Below are the code and all the weights of a small trained network. Each question names an input and a class and asks about switching units off, where a switched-off unit gives its printed mean instead of its output.

import numpy as np


def w(rows, s, z=0):
    codes = np.array(rows[::2]) - 128.0
    scale = np.full(codes.shape[1], s)
    scale[-1] = z or s
    return codes * scale


def f(y):
    return y / 2 * (1 + np.tanh(0.7978845608 * (y + 0.044715 * y**3)))


def log_softmax(a):
    a = a - a.max(-1, keepdims=True)
    return a - np.log(np.exp(a).sum(-1, keepdims=True))


def net(x, mask):
    res = np.array(x, float).reshape(1, 3) / 4 @ E
    y = f(res @ A[0][:, :-1].T + A[0][:, -1])
    res = res + np.where(mask, y, B[0][:, -1]) @ B[0][:, :-1]
    return log_softmax(res[-1] @ U[:, :-1].T + U[:, -1])


A, B = {}, {}
E = w([
[125,130,116],'x0',
[250,17,71],'x1',
[254,179,74],'x2',
],0.0084)
A[0] = w([
[142,8,165,84],'N1',
[127,137,52,172],'N2',
[113,166,171,44],'N3',
[73,165,97,85],'N4',
[138,121,139,128],'N5',
[150,65,115,84],'N6',
[210,116,75,126],'N7',
[143,105,111,69],'N8',
[114,156,149,24],'N9',
[118,98,73,129],'N10',
[114,61,190,80],'N11',
[82,37,117,88],'N12',
[154,94,140,57],'N13',
[96,104,147,2],'N14',
[169,165,136,33],'N15',
[141,95,115,110],'N16',
[224,163,131,114],'N17',
[119,125,124,125],'N18',
[147,109,130,24],'N19',
],0.016,0.0046)
B[0] = w([
[181,197,176,201],'N1',
[81,135,131,167],'N2',
[213,160,93,158],'N3',
[203,144,133,171],'N4',
[113,140,117,130],'N5',
[173,213,84,182],'N6',
[98,153,233,254],'N7',
[167,169,73,143],'N8',
[166,190,67,138],'N9',
[152,159,124,152],'N10',
[113,36,75,159],'N11',
[39,49,102,174],'N12',
[160,181,76,146],'N13',
[144,144,15,137],'N14',
[117,133,15,144],'N15',
[138,186,94,154],'N16',
[91,7,46,230],'N17',
[143,95,129,128],'N18',
[156,176,58,129],'N19',
],0.015,0.011)
U = w([
[138,72,32,76],'0',
[254,248,161,38],'1',
[158,143,174,255],'2',
],0.0069,0.006)

Each question gives the input, the list of numbers given to net, and the class t.
The units are the neurons (one row each of A and B). Each row of codes is followed by its name. A weight is (code - 128) times the scale printed after its matrix; where a second scale follows, it is the last column's (A, B and U).
mask holds one flag per neuron, in row order. A switched-off neuron (its flag False) gives its mean, the last column of its row in B, instead of its output. The means were averaged over made-up inputs and are rounded, as every weight is.
A unit's drop is (log p(t) with every unit on - log p(t) with that unit switched off) / (log p(t) with every unit on - log p(t) with every unit switched off).
The circuit of an input: a set's keep is (log p(t) with only the set's units on - log p(t) with every unit switched off) / (log p(t) with every unit on - log p(t) with every unit switched off). Starting from the 12 units with the biggest drops (on a tie, the unit counted first), units are removed one at a time, each time the one whose removal leaves the highest keep (on an exact tie, the one counted first), for as long as the keep stays at least 0.8.
units of the circuit, in order: the units of the circuit, biggest drop first
top k neurons: the k neurons with the biggest drops, biggest first
drop of u: that unit's drop, to one decimal
input [-4,5,-1], class 1: top 3 neurons -> N1, N6, N17
input [2,-4,0], class 1: units of the circuit, in order -> N17
input [-4,-2,5], class 0: top 4 neurons -> N17, N1, N7, N15
input [-6,-6,-4], class 1: units of the circuit, in order -> N17, N3
input [6,-7,8], class 0: units of the circuit, in order -> N7, N17
input [1,5,-1], class 1: top 3 neurons -> N1, N6, N17
input [1,8,-3], class 1: top 2 neurons -> N1, N6
input [-2,6,-5], class 1: top 3 neurons -> N1, N17, N6
input [5,-3,6], class 0: top 2 neurons -> N17, N1
input [-4,6,4], class 1: top 4 neurons -> N7, N6, N12, N1
input [-4,8,-4], class 1: top 2 neurons -> N1, N6
input [0,-4,5], class 0: top 3 neurons -> N7, N1, N15
input [3,-3,7], class 0: drop of N17 -> 0.4
input [6,-1,-6], class 0: units of the circuit, in order -> N7
input [4,-7,-8], class 0: drop of N7 -> 0.3
input [7,-8,0], class 1: drop of N17 -> 0.1
input [5,1,8], class 0: drop of N10 -> 0.0
